(in the rows, 128 means zero)
Rows lie near named flat spaces through zero. A row that begins with a name and a colon came from that space; any other row is followed by the name of its block's space that it lies nearest.
pavundataf: [149 163 132 116 119 177 116 126 120 133  86 194  93 157  69 151 149 186
 130 104 171 124 142 122 150 118 111 162]
pavundataf: [162 145 193 120 165 100 156 139 158 179 101 116 123 129 132 161 133 116
 103  99 119 170 147 129 127 135 124 130]
nommepir: [129 176 117 136  94 116  72 190  91 151 129  84 140 174  87  68 189 170
 125 131 125 132 141 124 138 162 158 126]
miluvsolig: [ 98 125 108 168 103 146  93 144 139 145 127 129 121 130 110  76 160 147
 174 153 114 100 151  90 124  77 118 131]
vopazemes: [174 137 100 159 110 123 124 171 139 181 120 132 131 163 105 115 142 106
 144  98  91 132 112 125 137 129 110 110]
nommepir: [119 185 147  74 147 168  89 171  80 110 124  85 103 122 141  77 143 176
 133 137 150 176 157 163 100 222 175 148]
miluvsolig: [ 81 153 113 107 112 112  98 125 135 139 149 133 164 126 140 117 115 166
 154 131 157  88 129 143 124 115 151  98]
miluvsolig: [ 93 107 116 198 125  95 136  96 164 108 122 148 144  94 149 119 155 151
 174 134 118 123  95  40 105  97 109 117]
pavundataf: [142 100 110 148 130 109 153 118 138 114 135 129 140 119 146 142 116  98
 129 123 107 131  92 115 125 139 117 113]
pavundataf: [130 126 155 168 183 145 154 169 146 132  61  89 124 102 141  87 197 149
 150 184 105 147 140  67  90 189 124 170]
miluvsolig: [150 133  85 132 154 153 153 177 141 225  81 126 176 167  95 118 133  85
 118 170 109  41 153 191 136 102 105 147]
nommepir: [113 141 162  91 125 108 108 166 124 104 132  76 147 133 140 113 154 172
 122 154 147 132 128 120 132 207 175 111]
pavundataf: [ 67 140  79 122 124 131 110 110 113 149 140 134 179 128 125 105 113 134
 132 166 152  46 147 174 122  71 135 132]
nommepir: [112 128 133 148 150 135 143  82 160  98 128 176 101  69 180 142 101 150
 187  92 133 174  98  80  86 130 112 116]
miluvsolig: [160 127 137  94 124 171 124 164 119 132 113 125 103 154 101 131 130 127
 117 138 132 123 147 155 150 156 131 142]
miluvsolig: [118 153 136 163 162  89 139 139 143 184 112 100 159 113 150 103 148 118
 136 125 103 143 135 119  93 122 127 126]
nommepir: [114 137 123 140  92 115  97 124 119 120 143 134 128 145 103 118 147 155
 130 120 138 121 129 107 144 102 133 121]
pavundataf: [160 128 133 102 134 135 148 111 113  95 128 149 110 129 130 168 106 124
 104  99 143 158 102 144 137 169 128 131]
miluvsolig: [160 110 144 131 169 189 169 156 180 116  56 166  98 107 138 147 146 162
 181 151 133 129 110  77 113 196 104 147]
miluvsolig: [112 165 176  75  97 129  77 135 104 104 146 118 106 150 102 130 142 193
 109 113 175 148 158 133 154 144 167 125]
miluvsolig: [199  54  82 100 115 155 180 147 133  88 137 138 130 151 132 180  77  52
 107 138 102  96  66 167 166 190 111 104]
vopazemes: [ 81 142 143 118 115 186  78 112 136 134 146 155  70  99 132  90 110 158
 186 125 140 138 189 122 111  53 124 138]
nommepir: [138 102 169 112 124 153 130 126 139  62 123 132  80 110 136 143 137 156
 140 135 139 165 121  80 135 173 133 133]
vopazemes: [106  51 132 150 135  99 179  72 174  58 136 148 147  84 170 179 106 112
 136 157 130 102  78  69 130 121 111 109]
vopazemes: [159 170 159 129 158 136 134 145 117 186  89 126 112 148  96 129 153 126
  97 107 125 159 167 149 125 119 118 165]
vopazemes: [142 119 147 107 134  93 139 160  98 100 129  57 159 147 128 126 156 118
  69 163 124 132 117 141 142 207 162 131]
vopazemes: [113 109  71 168  64 122  84 133 105 124 174 120 131 153 101  83 136 106
 142 132  99 100 124 118 147  68 122 110]
nommepir: [130 201 123  97  86 152  60 132  73 121 148 155  88 159  87 109 136 192
 128  68 167 171 144 151 139 135 150 133]
nommepir: [128 161 119 136  98 170  88 145 100 121  98 158 101 165  59 107 183 195
 132 133 160 114 150 103 150 119 124 165]
miluvsolig: [135 123 136 113 146 166 138 118 130  97 122 147  91 101 151 135 108 134
 150 120 134 160 123 124 111 157 124 137]
nommepir: [122 138 134 116 140 150 125 115 121 109 129 140 104 107 145 126 114 140
 142 117 137 155 131 130 111 141 130 136]
miluvsolig: [117 140 124  90 106 157  91 101  70 101 181 121  84 126 125 112  87 103
 103 105 134 163 163 188 131  94 142 140]
pavundataf: [125 159 150 131 140 130 122 136 141 175  97 142 130 140 103 129 152 156
 128 124 143 119 158 125 130 100 122 145]
vopazemes: [136  70 146 149 102 155 121 129 116  83 140 103  78 132 102 111 151  96
 111 165 100 139 156  92 153  95 114 155]
pavundataf: [ 82 171  89  94 127 145 111 100  90 117 116 166 167 142 100 135 126 187
 110 147 198  61 133 174 133 119 143 152]
pavundataf: [ 73 176  84 199 132 122  98 118 140 223 104 158 162 128 102  71 162 150
 173 133 122  76 169 116  97   6  99 147]
nommepir: [136  74 167 103 129 117 166 113 168  89 116 138 137 128 126 193 121 131
 104 157 150  93 112 103 165 140 125 119]
pavundataf: [157 115 171 133  71  76  98 147 143 103 172 103 103 149 124 138 143 137
 129  79 108 188 103  72 160 150 146  75]
nommepir: [130 147 113 117 167 142 132 152 100 160 135  79 132 110 164  83 108  79
 124 138  95 154 150 189  87 156 140 139]
vopazemes: [ 90 114 122 124 107  67 127  98 136 139 160 118 189 139 127 152 112 115
  96 140 143  68 124 145 151  70 138 100]
vopazemes: [126 146  97 160 134  92 132 136 116 131 126 113 164 126 142 107 148 133
 133 121 115 136  91 114 106 165 135 118]
pavundataf: [160 138 137 124  87 162 113 140 148 129  87 200 101 180  49 169 164 196
 135 110 171  96 125  89 183 113 107 139]
vopazemes: [ 83 148 128 102 135 107 118 103 113 114 144 120 160 114 147 130 114 152
 116 138 162 110 131 152 118 128 153 124]
vopazemes: [127 176  74 135 119 126 102 155 116 153 135 138 151 135 142  93 124 152
 172  96 125 132  95 144 102 169 140  99]
[163 131 142 156 180 107 185 132 145 176  69 129 156 135 115 158 153 103
  91 134 116 123 124 127 122 134 103 159] -> miluvsolig
[134 121  84 182  78 153  81 150  89 126 151 114  91 153  88  60 162 107
 143 130  84 141 145 106 135  82 113 143] -> vopazemes
[ 93 155  97  91 151  96 136 125 117  78 140 113 191  95 196 128 106 175
 149 134 164 122  60 143  90 249 176  90] -> vopazemes
[194 144  55 125 101 176 124 144  44  97 121 152 104 183  67 125 135 108
  82 104 126 139  96 178 154 178 116 164] -> vopazemes
[100 154 109 116 127 119 114 144 111 166 112 115 181 159  94 114 151 149
 101 167 154  56 153 166 142 108 142 143] -> nommepir
[132  90 136 125 106 111 129 153 124 128 132  84 152 164  94 128 153 102
  83 180 118  77 145 133 170 114 135 132] -> nommepir
[143 114 139 114 104 172 103 133 103  86 148 124  65 129 117 112 125 124
 131 122 120 170 146 123 138 134 129 141] -> miluvsolig
[173  84 147 169 135  76 166 156 183 129 132  97 134 112 175 140 133  86
 154 108  67 174  71  65 118 184 119  78] -> nommepir
[132 107 113 152 124  96 128 149 119 153 160  68 148 129 147  92 124  60
 115 140  73 134 133 146 120 115 132 111] -> nommepir
[ 89 140 129 164  95  94  73 139 133 172 178  88 128 123 140  63 136 114
 162 116  89 144 163 112 113  54 137  97] -> pavundataf
[ 87 120 143  87 169 168 141 106 118  96 118 119 125  90 156 126 107 135
 122 180 158 108 160 160 107 138 141 161] -> nommepir
[107  65  76 189 109 112 153  73 135  51 148 156 137  95 151 136 122 110
 151 144 112 111  64  63 120 109 102 119] -> vopazemes
[127 135 128 139 118 195  94 150 125 147 117 140  70 130 102  83 143 137
 167 137 115 137 179 119 123  86 112 156] -> pavundataf
[129 149 124 154 195 186 160 103 138  73  76 177  75  49 189 116 132 177
 203 110 135 209  90  67  49 214 110 162] -> vopazemes
[147  99 194  87 128 131 133 154 134 129 126  82 111 149 107 147 137 107
  79 161 127 125 174 144 166 130 142 139] -> vopazemes
[167 106 153 122 164 148 170 136 155  89 103 136  95  94 170 153 118 126
 153 117 115 184  90  94 106 216 121 125] -> miluvsolig
[160  87 131 136 128 119 155 137 152  79 136 122 115 108 166 145 118 112
 150 119 103 164  72  86 123 199 127  98] -> miluvsolig
[154 141 172  90 179 179 158 119 134  98  88 156  76  95 150 160 113 153
 135 113 153 185 131 128 106 194 125 159] -> miluvsolig

Rows lie near named flat spaces through zero. A row that begins with a name and a colon came from that space; any other row is followed by the name of its block's space that it lies nearest.
pena_mugim: [ 65 164 149 137 118 102 166 119  95 134 167  95 203 108 131 139 137 159
  87  77  97 164 138 143  89 123 100 134]
falaf_pezu: [121 122 148 140 113 124 121 141 136 144 144 123 163 123 112 110 131 117
 123 104 118 140 114 163 109 133  98 163]
falaf_pezu: [205 171 172 155 108 123 107 155  82 119 111 116 182 106  65  65 110  61
 145 100 130 111 138 147 110  63 104 115]
nafa_fepov: [119  66 150  55 132 139 121  95 208 160 140 121  95 137 116 141 143 135
 183 143 136 144 103 133 200 118 148 117]
pena_mugim: [115 139 112 215  88 144 109 115 117  91 113  86 169 125 135 132 210 116
  51 132 119 152 109 134  74 185 112 235]
nafa_fepov: [184  56 123  87 102 147 138 142 174 166  60  92 180 170 118  96 119 130
 143 138 142 115 105 115 174 106 174 117]
nusos_tok: [ 67 128 131  90 162 115 148 139 133 169 190 198  81 117 139 146  73 143
 157 111 127 142 121 154 120 147  91  84]
pena_mugim: [ 87 122 149 153 120 103 114 153 147 140 174 117 169 123 138 124 128 155
 110  89  94 136 131 192  92 147  79 210]
falaf_pezu: [142 134 115 154 128 128 112 135 123 106 116 123 118 133 141 130 136 132
 116 140 126 112 140 124 119 137 134 155]
pena_mugim: [122 137 107 147 125 124 148 148 101 130 114 130 155 138 146 126 112 144
  98 121 125 122 134 121 100 140 129 125]
nusos_tok: [176 177 154 151 102 132 124  92  86  80  94  58 180 106  90 113 182  95
 111 126 127 134 146  91 136  72 154 118]
nusos_tok: [188 126 134 143  93 140 132 131 112 120  68  74 201 139 102  93 149 104
 109 126 134 122 124 108 132  95 155 130]
falaf_pezu: [ 59 146 116 162 150  96 119 149 127 115 187 148 107 122 178 161 117 184
 100 110  95 123 155 169  82 172  88 194]
falaf_pezu: [ 43  92 115  76 166 131 135 104 183 160 192 193  28 126 160 181 116 159
 161 145 134 154 105 140 152 184 112 111]
nafa_fepov: [152 129 130 120 102 148 151  95 114 122  85  82 173 130 105 121 166 109
 111 135 141 148 114  85 146 107 163  97]
nafa_fepov: [120 171 154 142 119 113 131 103 101  98 141  81 166 104 115 133 161 131
 111 108 110 141 150 122 121  97 126 136]
falaf_pezu: [184 113  95 124 124 156 123 106 130 100  60 110  97 148 134 133 153 115
 130 180 156 107 128  66 167 121 192  99]
nusos_tok: [166 109 144 131  74 169 149 107 122 155  76  93 208 129  68  86 172  61
 108 122 153 170  69 110 129 121 136 111]
nusos_tok: [175 100 110 121 119 153 118 117 147 120  77 116 110 147 124 123 147 111
 137 165 150 115 116  95 161 126 169 119]
falaf_pezu: [105 137 134 111 155 122 119 127 134 134 169 175  68 114 129 141 104 124
 159 130 131 128 131 142 132 134 107 108]
nafa_fepov: [ 81 128 124 132 140 134 123 116 139 135 169 169  79 115 134 149 136 122
 130 133 131 150 109 144 115 171  99 139]
pena_mugim: [158 115  67 163 127 152 127 144 113 110  70 148  98 157 161 133 127 127
  97 172 151 102 123  89 114 170 161 131]
pena_mugim: [132 121 123 185 104 137  98 133 139 109 122 109 145 130 130 121 173 116
  93 132 121 132 114 151  97 166 109 217]
nafa_fepov: [174 209 142 167 106 114 147 109  39  68  84  46 215 108 108 114 159 120
  84 110 116 120 176  77 110  56 161  98]
pena_mugim: [158 111 116 104 140 148 113 108 149 119 107 146  63 134 124 136 134 109
 161 168 153 116 121  99 170 125 159  97]
falaf_pezu: [128 153 149 162 104 106 138 153  96 128 130  87 223 123 119 102 126 137
  91  82 101 131 142 155  86 108 104 164]
pena_mugim: [155 129 105 112 134 156 133  93 121 109  90 134  78 131 124 143 149 105
 139 173 159 127 120  68 162 125 174  72]
nusos_tok: [132 105 111 118 138 133 122 136 148 134 121 146  96 142 144 134 116 138
 139 146 135 115 126 125 141 142 139 129]
nafa_fepov: [ 49 170 156 130 129 134 133  51 122 106 195 123  94  79 109 173 203 111
 117 123 124 195 109 122 123 151  99 130]
nusos_tok: [160 171 121 204 128  94  73 128 113  26 110  44 137 127 172 149 183 179
  87 142  88  75 208 121 117 107 155 241]
nafa_fepov: [ 84 104 142 126 125 125 119 126 166 149 168 136 126 124 130 136 141 137
 129 114 116 151 107 169 120 160  95 176]
nusos_tok: [118 127 134 176  95 140 112 109 136 109 125  89 163 121 119 127 195 113
  86 126 120 154 108 140 104 158 114 205]
[175 128 127  84 141 151 132 102 123 127  96 148  76 126 101 124 118  89
 175 162 163 120 122  79 180  92 168  37] -> falaf_pezu
[115 112 166  96  92 142 145  63 157 133 121  49 190 117  92 133 206 119
 121 118 125 181 100 110 167 103 150 131] -> nafa_fepov
[178 141 113 170 103 152 121 128  98 106  76 112 150 132 109 105 155  86
 101 145 146 123 116 101 112 130 143 133] -> pena_mugim
[100 173 143 150 143  92 121 136 102 100 169 115 138 109 145 142 121 160
 115 101  97 119 171 149 102 113 105 155] -> nusos_tok
[187 211 134 114 154 115 134  92  54  58  96  99  99 104 117 139 125 119
 150 151 137  93 195  47 166  36 189  24] -> nafa_fepov
[ 99 113  63 179 138 100 155 228  98 155 116 166 175 174 208 122  42 204
  63 103 104  85 152 162  45 187 106 175] -> pena_mugim
[114 123 137 138 125 121 118 133 141 130 145 123 136 126 130 128 135 135
 124 118 117 132 127 152 119 138 111 164] -> pena_mugim
[135 117  91 148 161 117  78 127 162  70 125 129  32 145 190 172 143 179
 135 179 119  77 173 116 152 153 161 189] -> nusos_tok
[129 179 155 144 124 108 132 119  87 102 141  95 168 104 113 123 138 127
 116 102 110 131 156 127 113  88 119 122] -> nusos_tok
[ 99  96 115 101 128 139 145 109 157 146 127 127 117 140 143 149 141 148
 126 140 134 146 109 115 148 152 144 121] -> falaf_pezu
[161 133 171  62 141 128 128 105 137 142 137 134 106 110  81 113 107  95
 198 126 142 129 130 117 186  59 141  45] -> pena_mugim
[150 110 146 111 129 143  93 101 168 118 132 129  79 120 105 129 158  98
 167 153 140 130 115 129 168 120 134 138] -> pena_mugim
[167 149 111 183 110 122 116 145  97  87  85  82 173 139 143 116 147 138
  85 131 117 100 156 114 103 120 147 173] -> falaf_pezu
[ 97 156 112 133 178 115 107 141 117 114 182 212  15 112 154 156  85 133
 157 145 131 106 149 142 114 155  99 112] -> nafa_fepov
[105 136 121 153 120 112 138 139 116 120 131 100 172 133 152 135 135 163
  90 109 106 128 143 137 100 138 123 166] -> falaf_pezu
[137 126 137  77 133 138 157 105 123 147 116 131 125 125 107 127 115 114
 156 132 145 140 119  96 164  95 153  45] -> falaf_pezu
[181 167 139 101 169 135  98 122 105 108 138 200  13 102  94 120  85  67
 206 161 160  96 145 106 163  85 131  37] -> falaf_pezu
[165 125 127 124 111 169 116  68 137 101  88 106  94 120  96 134 198  75
 136 174 161 148 100  75 169 125 167 105] -> nusos_tok

Each name stands for a flat space through zero: a line, a plane or more. A row that begins with a name and a colon came from that space; any other row is followed by the name of the space it lies nearest, among the names in its block.
vugvomis: [136 137 166 103  60 124 143 166  95 151 107  90 156 100 135 100 117 112
 103 146 192 114 150  93  97  78 161  91]
vugvomis: [173 147 185 153  93 112 116 126 159 144  86 170 134 145 153 133 186 138
 119 153 103 126 140 131 121 125 153 172]
dunsor: [143 166 143 133 183 203 154 119 177 130 153 164  70 196 117 126 167 127
 176 111  76 111 140 166 130 167 126 137]
vugvomis: [123 130 109 149 160 161 133 142 111 115 153 145  72 137 171 122 221 152
 170  94 111 162 151 109  93 189 140 174]
pegofogal: [167 123 195 113 111 113  68 128 143 140  65 152 149 131 171 132 135 142
  97 171 115 120  65 118 127 102 151 144]
vugvomis: [ 94 105  37 122 187 171 118 138 111 109 193 103  61 121  97 132 111 130
 175  71 127 158 123 142 155 154 104 107]
dunsor: [112  84  99 136 128 107 136  90 114 113 130 122 134  97 104 167 139 141
 133 144 113 140 114 143 131 147 105 154]
pegofogal: [128 134  91 145 138 136 126 118 115 120 143 177 153 203 185 118  81  97
 124  94 128 105 151 128 142 119 152  76]
fuggeko: [127  82 101 107 115 134  96 121  75 114 133 136 136 142 191 167 120 123
 121 137 143 141  71 106 109 108 136 112]
fuggeko: [ 94  76  74 110 197 162  94  88  83  83 157 147  94 180 192 191 131 137
 149 108 103 139  46 132 127 144 103 130]
dunsor: [ 93 106 125 121 129 107  92 159 102 128 101  50  84  35  83  95 152 164
 129  96 174 153 144 114 154 108 132 141]
zapovuv: [169  93 107  78 108 173  82 153 141 160 132 107 112  85  69 120  56 114
 140 157 136 134  65 146 155 101 143  66]
pegofogal: [127  94 158 100  62  70  95 153  74 138  79  85 191  49 159 113 106 136
  74 171 189 139  94  70  96  89 149 118]
zapovuv: [ 94 155 149 127 130 138 192 112 130 127 129 100 136 148  89 116 114 113
 126 115 149  84 185 148 132 107 119 101]
zapovuv: [162 106 142 125 104 193 148 124 120 150 112 148 100 129 126 112 183 131
 167 142 120 116 157 140 102 154 183 114]
fuggeko: [117 135 131 116 117 110 128 143 130 137 121  94 146  96  93 102  82 121
 110 128 155 120 137 124 144 104 125 101]
pegofogal: [ 79 119 128 157 141  55 152  70 137 108  94 111 177 109  81 133  91 136
  94 123 125  96 165 158 174 116  96 138]
dunsor: [103 167 186 129 157 145 181 120 161 133 109  93 106 111  66  93 167 147
 141 126 122  98 178 148 124 150 117 150]
vugvomis: [135  92  81 115  80 118 124 143  82 133 148 119 160 102 143 136  87 107
 118 138 165 144 119 103 112 110 142  88]
pegofogal: [104 169 141 108 176 143 156 142 157 124 158  98 118 124  89 110 106 128
 133 126 120 124 117 129 121 150  87 130]
fuggeko: [110 124 106 121 173 123 119 110 141 115 142 130 138 135 117 133  81 127
 124 126 108 124  95 139 146 143  99 119]
pegofogal: [116  96 148 139 142  96 121  60 124 109  82 161 173 153 156 160 121 138
 103 155  99  97 101 146 139 129 123 142]
dunsor: [114 123 141 144  94  85 158 100 120 118 118 120 152 125 118 170 149 128
 109 145 134 123 145 136 125 105 106 160]
pegofogal: [146 124 101 128 135 130  85 163 127 134 141 135 112 107 146 107 126 135
 136 115 127 163 110 107 129 147 139 130]
pegofogal: [148 125  71 143  73 150 130 188  90 152 157 122 108 107 139  77 132 107
 151  81 181 153 207  99 121 120 187  78]
dunsor: [130 160 124 119 172 197 146 169 112 127 167 147  95 160 191  79 172 130
 165 101 125 141 142  86  65 195 155 120]
pegofogal: [ 93  84 143 128 131  90 150  60  96 106  86 130 192 119 145 152 116 139
  98 164 124  96 112 130 114 137 119 133]
vofaroli: [ 84 105 146  90 150 105 136 117  99 116 110  74 167  64 112 115  95 146
 102 160 150 121  85 102 102 143 102 124]
vofaroli: [108  96 134 121 133 110  97 113  93 100 119 112 100 121 166 191 186 155
 123 134 128 156  71 116 116 112 102 185]
pegofogal: [138 140 226  68 101 159 155 132 114 141  96 102 156 130 150 138 142 126
 105 199 149  95  72 103  60 103 133 122]
zapovuv: [142 139 123 159 157  79  77 142 172 132 109 146 132  82 115  90 129 157
 120 121  94 161 125 123 158 172 122 172]
vofaroli: [145 159 141 156 145  96 103 131 167 122 128 165 126 154 153 139 149 137
 119 124  91 147 115 128 139 141 109 178]
zapovuv: [104 151 158 145 126  95 134 124 126 123  96 116 142 138 137 109 132 131
 103 106 149 105 169 125 145  98 134 130]
vugvomis: [144 167 201 135 128 107 117 133 174 140  84 131 130 127 116 112 154 144
 109 145 112 115 130 134 138 117 126 165]
fuggeko: [ 83 112 115 117 141  55 116 119 136 119 117  60 160  39  46 124  60 144
  92 139 146 137 105 133 169 112  72 136]
zapovuv: [166  90 142  99  90 180 105 137 116 156 100 122 104 106 113 120 137 128
 147 151 141 120 111 138 127 107 178  92]
dunsor: [147 122 118 125 105 118 140 125 106 127 142 169 191 154 194 135 103 107
 109 160 126 129 107  95  80 147 139 112]
dunsor: [164 118 205 157  99 113 100 111 155 149  35 149 115  95 122 105 216 168
 127 150 106 117 159 144 140 134 179 181]
fuggeko: [137 125 142 117 100 124 111 130 130 134 116 115 118 136 115 155 117 119
 117 132 143 121 112 142 152  70 126 119]
zapovuv: [150  89 101 106 137 141  99 120 158 143 130 117 119  70  52 131  83 136
 144 160 101 143  78 159 158 148 115 117]
vofaroli: [ 89 100 154 120 144 124 131  80 106 107  91 104 119 137 123 162 146 144
 120 128 134  98 115 150 144  97 117 137]
vofaroli: [ 75  33  40 133 120 134 173  81  53 104 152  82 110  54  78 163 158 146
 166 119 149 147 160 142 117 165 119 128]
zapovuv: [119 126 144 138  83 135 208  83 124 133 122 124 150 157  86 156 130 103
 129 142 140  79 193 167 129  95 131 105]
fuggeko: [119 129 101 138 163 146 148 128 118 116 158 147 124 133 155 114 154 136
 151 118 108 145 138 111  94 195 126 143]
dunsor: [108 165 152 124 169 148 163 121 167 135 125 111 126 135  72  85  97 124
 133 116 120  90 163 154 148 140 118 104]
vofaroli: [141 163 166 164 144 102 109 105 180 127  91 170 130 181 135 128 135 131
 113 114  92 103 148 160 175 110 129 152]
fuggeko: [134 178 120 128 130 130 172 149 178 137 185 113 118 128  59 137 107 109
 139 133 113 140 142 146 131 136  78 140]
zapovuv: [ 88 122  91 140 214 111 109  98 140 100 135 140 136 138 131 112  85 142
 127 100  95 124 109 138 160 173  98 128]
fuggeko: [142 139 135 140  94 123 132 168 113 149 114 123 138  93 143  67 148 130
 127 117 159 136 184  94 106 142 174 116]
vofaroli: [127 160 181  97 158 152 118 140 149 131 116 116 118 149 132 118 119 130
 119 140 125 109  88 126 122 114 118 124]
fuggeko: [ 99  89 126 106 134 126 117 107  83 115 105 108 147 117 151 133 108 133
 114 134 152 112 100 116 122 113 136 103]
vofaroli: [104  68 122 177 153 103  81  62 118 100  64 140  68 120 126 171 223 181
 147  92  96 132 145 175 189 125 138 197]
zapovuv: [103 161 116 161 208 107 112 122 175 123 111 145 138 130 107  48  83 141
 125  80  99 109 173 142 180 177 130 116]
fuggeko: [ 84 124  68 124 194 118  77 139 141 103 166  82  60 112  77 149  94 142
 141  69 126 160  92 153 201 105  70 138]
vugvomis: [134 157 169 158 132 160 149 127 137 130 108 150  79 173 153 117 223 141
 154  97 118 113 191 139 121 135 161 159]
vugvomis: [173 113  76 147  74  89  84 173 114 150 135 159 173  91 165  90  86 113
 112 128 146 167 139  87 125 136 169 102]
vofaroli: [128 158 165 124 177 148 108 131 139 114 124 156 108 183 193 132 164 140
 129 121 101 126  91 114 109 145 123 157]
dunsor: [123 151 116 144 153 153 113 143 140 125 139 133  74 166 130 117 146 127
 149  74 127 127 159 144 162 113 138 123]
pegofogal: [146  80 123 149 117 119  98  95 103 129  75 179 164 132 186 110 138 139
 122 137 115 115 135 122 126 151 185 116]
vugvomis: [116 121  92 168 153 133 118  93 149 112 133 147  70 174 100 165 152 131
 155  74 101 123 164 186 198 106 117 144]
zapovuv: [139 136 180 128  73 144 185 125 138 153 101  97 117  95  63 122 178 130
 139 153 146 105 188 149 115 111 146 137]
vugvomis: [176 114 103 168 120 147 102 101 167 134 128 196  87 178 125 167 164 126
 160 116  72 136 139 180 173 131 145 150]
dunsor: [126 194 207  98 125 137 200 151 143 148 122 116 200 130 136  62  97 110
  99 172 147  85 150  89  56 155 134  99]
vofaroli: [141  94 110 100  84 146 113 165  92 154 119  91 133  60 108  85 102 124
 132 135 177 137 136 104 116 117 171  76]
vofaroli: [111 157 117 131 144 104 186 120 141 127 154 137 206 129 118  89  56 105
 107 144 125 106 155 113 103 171 108  97]
vugvomis: [157 115 144  91  94 149 122 155 116 144 136 113 130  93 131 139 137 128
 130 174 139 149  79 104  84 130 132 129]
[126 156 179 106 101  97 132 140 156 147  98  86 163 102  72 108  66 116
  88 152 156  98 127 136 154  70 115 102] -> dunsor
[ 82 138 104 120 163 126 166 108 108  97 173 117 139 167 144 164 106 115
 124 117 130 122 113 125 112 130  79 127] -> zapovuv
[137 121 123 129 122 128 126 115 154 144 110 127 140 115  75 108  79 119
 126 131 124 105 145 160 169 115 138  92] -> zapovuv
[ 79 132 154 107 153 143 156 106 127 120 112  69 103 121  65 130 116 133
 128 113 150  90 142 159 157  90 106 111] -> fuggeko
[129 168  92 147 175 145 153 149 145 118 192 166 122 164 163 110 139 121
 152 106  96 154 141 107  94 202 110 146] -> zapovuv
[ 89 152 138 139 171  99 125 132 122 104 129 116 126 131 158 119 149 147
 115 103 129 137 128 105 120 145 102 164] -> zapovuv
[133 134 126 150 150 138 134 115 163 142 106 142 125 120  84  76 114 133
 143 110 108 104 181 158 164 156 153 108] -> vofaroli
[149  94  91 109  70 122 129 139  89 142 141 131 183 110 145 129  66  98
 112 156 161 131 115 104 107 110 151  71] -> vugvomis
[170 139 128 152 133 107  93 132 162 143 106 192 173 140 164  84  95 125
 114 138  94 128 128 119 136 165 159 119] -> fuggeko
[132 136 142 134  93 111 174 106 119 117 148 145 156 162 153 190 156 114
 117 162 120 128 120 125  88 120 100 161] -> dunsor
[129 101  57 153 106 102  99 159 107 129 153 113 103  70 112 119 138 137
 143  93 147 181 156 114 148 137 134 139] -> pegofogal
[156 109  93 121 124  75  69 154 142 133 143 136 165  63 130 128  80 137
 106 164 109 184  54  98 125 159 102 151] -> vugvomis
[ 71 129 128 138 168 117 193  56 111  84 145 138 150 196 148 191 137 122
 121 127 108  93 130 150 115 134  77 149] -> vofaroli
[106 121  96 159 110  92 149 109  96 106 144 140 143 155 163 163 146 120
 119 105 139 134 162 122 125 115 118 144] -> dunsor
[169 104  93 149  67  78  87 180  89 145 125 154 178  63 199  85 139 133
 110 141 152 186 136  54  81 166 176 138] -> fuggeko
[148 133 119 133 119  73  26 160 145 141  88 139 158 125 150  89  32 118
  79 103 148 129 101 118 202  63 152  83] -> zapovuv
[167 136  70 180  73  53 128 160 139 154 138 174 220  82 138  58  64 105
 101 129 135 155 200  93 127 171 163 103] -> vofaroli
[151 129 125 135  99 123 103 147 119 132 129 145 120 143 165 142 146 123
 125 123 135 145 122 115 125 106 143 135] -> vofaroli
[149 106  97 124 133 112  80 115 134 117 144 164 137 157 160 181  96 120
 118 143  99 150  53 134 145 115 106 136] -> fuggeko
[112 100 114 163 184  80  48  94 131 108  67 167 146 133 175  97 107 158
 106  94 101 121 118 132 186 144 150 135] -> zapovuv
[108 130 140 108 113 135 158 108 101 107 152 117 126 183 154 204 137 109
 118 139 142 115  96 132 108  76  93 133] -> vofaroli
[ 93 109 139 108 115 141 175  97  84 112 129 100 138 144 134 166 138 120
 124 139 155 101 129 130 101 102 117 116] -> vugvomis
[132 170 224  93 103 114 137 123 153 134  96 106 153 164 123 165 108 114
  83 173 141  88  82 136 126  47  99 132] -> pegofogal
[132 113  79 109 132 139 109 160 115 134 162 113 127  93 119 107  84 121
 136 123 142 156 106 108 124 144 128  97] -> vugvomis
[131 107 149 166 103  64 101  88 148 129  62 138 148 106 102 139 136 146
 102 132 116 114 153 160 184  97 136 157] -> pegofogal
[139 135 119 111 167 197 169 108 139 137 146 171 157 180 139  87  76 102
 150 139 102  83 135 139 103 182 155  59] -> vugvomis
[175 118 130 150  99 116  78 140 147 152  90 165 134 116 139  98 128 132
 125 129 117 135 140 130 154 126 176 122] -> zapovuv
[115 119 119 110 122 106  91 130 112 122 119 113 148 142 142 141  61 112
  96 120 156 116  92 125 161  65 121  89] -> zapovuv
